Here is a tiny trained network, its code and every weight. The questions are about switching its units off for an input and a class, where a switched-off unit gives its printed mean instead of its output.

import numpy as np


def w(rows, s, z=0):
    codes = np.array(rows[::2]) - 128.0
    scale = np.full(codes.shape[1], s)
    scale[-1] = z or s
    return codes * scale


def norm(h):
    return h / np.sqrt((h * h).mean(-1, keepdims=True) + 1e-5)


def f(y):
    return np.maximum(y, 0)


def log_softmax(a):
    a = a - a.max(-1, keepdims=True)
    return a - np.log(np.exp(a).sum(-1, keepdims=True))


def net(x, mask):
    res = np.array(x, float).reshape(1, 4) / 4 @ E
    u = 0
    for l in range(3):
        y = f(norm(res) @ A[l][:, :-1].T + A[l][:, -1])
        res = res + np.where(mask[u : u + 6], y, B[l][:, -1]) @ B[l][:, :-1]
        u += 6
    return log_softmax(norm(res)[-1] @ U[:, :-1].T + U[:, -1])


A, B = {}, {}
E = w([
[103,168,89,251,44,185,78,127,156,134,101],'x0',
[112,108,140,217,200,109,144,59,84,155,39],'x1',
[130,107,118,139,136,122,134,135,139,123,145],'x2',
[110,98,77,120,101,53,85,100,130,139,112],'x3',
],0.0019)
A[0] = w([
[146,173,45,102,49,170,149,162,130,92,164,93],'0.n1',
[105,127,152,17,41,133,111,157,190,98,185,212],'0.n2',
[211,171,120,75,121,138,80,153,153,84,203,93],'0.n3',
[136,166,111,142,77,175,39,167,194,118,178,74],'0.n4',
[124,124,70,95,86,4,106,71,186,107,77,242],'0.n5',
[93,204,47,108,92,128,109,193,166,82,156,1],'0.n6',
],0.0024,0.00072)
B[0] = w([
[60,99,153,100,171,110,123,161,75,102,120,205],'0.n1',
[180,196,106,201,47,65,138,61,227,117,102,254],'0.n2',
[113,149,100,209,167,194,165,41,103,69,148,206],'0.n3',
[52,47,194,102,222,157,46,109,33,106,96,215],'0.n4',
[84,120,19,26,63,90,145,141,10,213,253,221],'0.n5',
[87,153,227,101,192,103,113,189,138,166,106,194],'0.n6',
],0.0024,0.0031)
A[1] = w([
[177,98,136,112,174,152,148,200,36,181,105,90],'1.n1',
[77,196,114,225,93,94,67,41,46,173,99,249],'1.n2',
[140,189,141,54,114,88,207,51,163,85,196,146],'1.n3',
[154,152,65,128,68,75,46,65,177,120,136,132],'1.n4',
[121,113,73,200,74,220,92,93,140,177,128,68],'1.n5',
[70,122,148,98,7,33,87,193,169,118,140,87],'1.n6',
],0.0021,0.0011)
B[1] = w([
[93,39,183,70,189,145,148,251,97,156,170,158],'1.n1',
[159,46,137,54,125,134,173,138,152,124,200,251],'1.n2',
[175,52,137,221,58,152,196,53,116,182,96,207],'1.n3',
[88,85,81,90,129,128,163,142,141,120,2,177],'1.n4',
[215,199,90,110,49,125,194,92,224,163,81,167],'1.n5',
[141,130,92,151,190,80,172,177,193,176,18,186],'1.n6',
],0.0029,0.0034)
A[2] = w([
[83,58,147,128,174,100,93,217,109,159,130,215],'2.n1',
[36,126,50,75,82,52,29,197,120,160,120,2],'2.n2',
[221,159,186,196,111,173,143,58,171,129,125,45],'2.n3',
[36,166,163,130,128,197,51,177,97,21,174,118],'2.n4',
[251,120,182,125,155,154,190,98,145,120,144,92],'2.n5',
[181,162,55,83,135,39,206,115,125,135,110,201],'2.n6',
],0.0031,0.00061)
B[2] = w([
[82,211,154,86,134,103,153,158,84,93,139,208],'2.n1',
[172,182,235,145,198,94,183,156,155,76,100,230],'2.n2',
[189,172,138,85,132,75,73,97,110,79,219,209],'2.n3',
[104,40,92,140,125,198,91,158,104,161,158,193],'2.n4',
[147,221,142,177,133,59,90,159,183,90,103,231],'2.n5',
[119,97,65,187,68,254,53,89,157,163,107,253],'2.n6',
],0.0044,0.0033)
U = w([
[236,211,163,189,108,85,70,75,187,47,202,122],'0',
[80,180,222,107,207,68,201,215,131,82,64,252],'1',
[135,50,26,157,14,149,141,67,202,194,57,217],'2',
[63,51,80,46,150,83,149,87,2,195,146,14],'3',
[67,28,148,146,115,249,18,182,84,97,219,8],'4',
],0.008,0.0012)

Each question gives the input, the list of numbers given to net, and the class t.
The units are the neurons (one row each of A and B). Each row of codes is followed by its name. A weight is (code - 128) times the scale printed after its matrix; where a second scale follows, it is the last column's (A, B and U).
mask holds one flag per neuron, layer by layer. A switched-off neuron (its flag False) gives its mean, the last column of its row in B, instead of its output. The means were averaged over made-up inputs and are rounded, as every weight is.
A unit's drop is (log p(t) with every unit on - log p(t) with that unit switched off) / (log p(t) with every unit on - log p(t) with every unit switched off).
The circuit of an input: a set's keep is (log p(t) with only the set's units on - log p(t) with every unit switched off) / (log p(t) with every unit on - log p(t) with every unit switched off). Starting from the 12 units with the biggest drops (on a tie, the unit counted first), units are removed one at a time, each time the one whose removal leaves the highest keep (on an exact tie, the one counted first), for as long as the keep stays at least 0.8.
units of the circuit, in order: the units of the circuit, biggest drop first
unit that matters most: the unit with the biggest drop
k most important neurons: the k neurons with the biggest drops, biggest first
k most important neurons of layer l: the k neurons of layer l with the biggest drops, biggest first
drop when u is switched off: that unit's drop, to one decimal
input [-7,-1,-5,8], class 2: unit that matters most => 2.n6
input [-7,0,3,1], class 2: units of the circuit, in order => [0.n4, 2.n6]
input [8,4,3,0], class 0: units of the circuit, in order => [2.n3, 2.n6]
input [1,-5,0,3], class 1: 3 most important neurons => [0.n4, 0.n6, 0.n1]
input [3,-7,-8,-7], class 4: units of the circuit, in order => [0.n4, 2.n4]
input [0,-7,7,6], class 2: 4 most important neurons => [0.n2, 2.n6, 0.n3, 1.n6]
input [2,0,2,-4], class 4: 2 most important neurons => [0.n2, 2.n4]
input [1,6,-7,-4], class 0: 2 most important neurons => [0.n4, 0.n5]
input [2,-5,-8,7], class 1: 3 most important neurons => [2.n2, 0.n4, 0.n6]
input [5,0,1,8], class 1: 2 most important neurons => [2.n2, 0.n2]
input [1,-8,-2,6], class 1: 2 most important neurons => [2.n2, 0.n4]
input [6,-5,4,-1], class 4: 2 most important neurons => [0.n4, 2.n4]
input [-5,0,-6,-7], class 0: 2 most important neurons => [0.n4, 0.n1]
input [7,-4,7,-3], class 4: units of the circuit, in order => [0.n4]
input [-1,2,-1,1], class 3: 2 most important neurons => [0.n2, 0.n4]
input [-7,0,-5,7], class 2: 2 most important neurons of layer 2 => [2.n6, 2.n3]
input [0,6,-6,3], class 3: 2 most important neurons => [0.n2, 0.n3]
input [8,5,5,-1], class 0: 2 most important neurons of layer 0 => [0.n5, 0.n2]
input [6,-4,-6,1], class 1: 3 most important neurons of layer 2 => [2.n2, 2.n6, 2.n1]
input [2,-8,-8,7], class 1: unit that matters most => 2.n2
input [-4,1,-3,2], class 3: 3 most important neurons => [0.n2, 1.n1, 1.n5]
input [1,-2,-4,-8], class 4: 2 most important neurons of layer 2 => [2.n4, 2.n2]
input [3,-2,-4,-7], class 4: drop when 2.n4 is switched off => 0.2
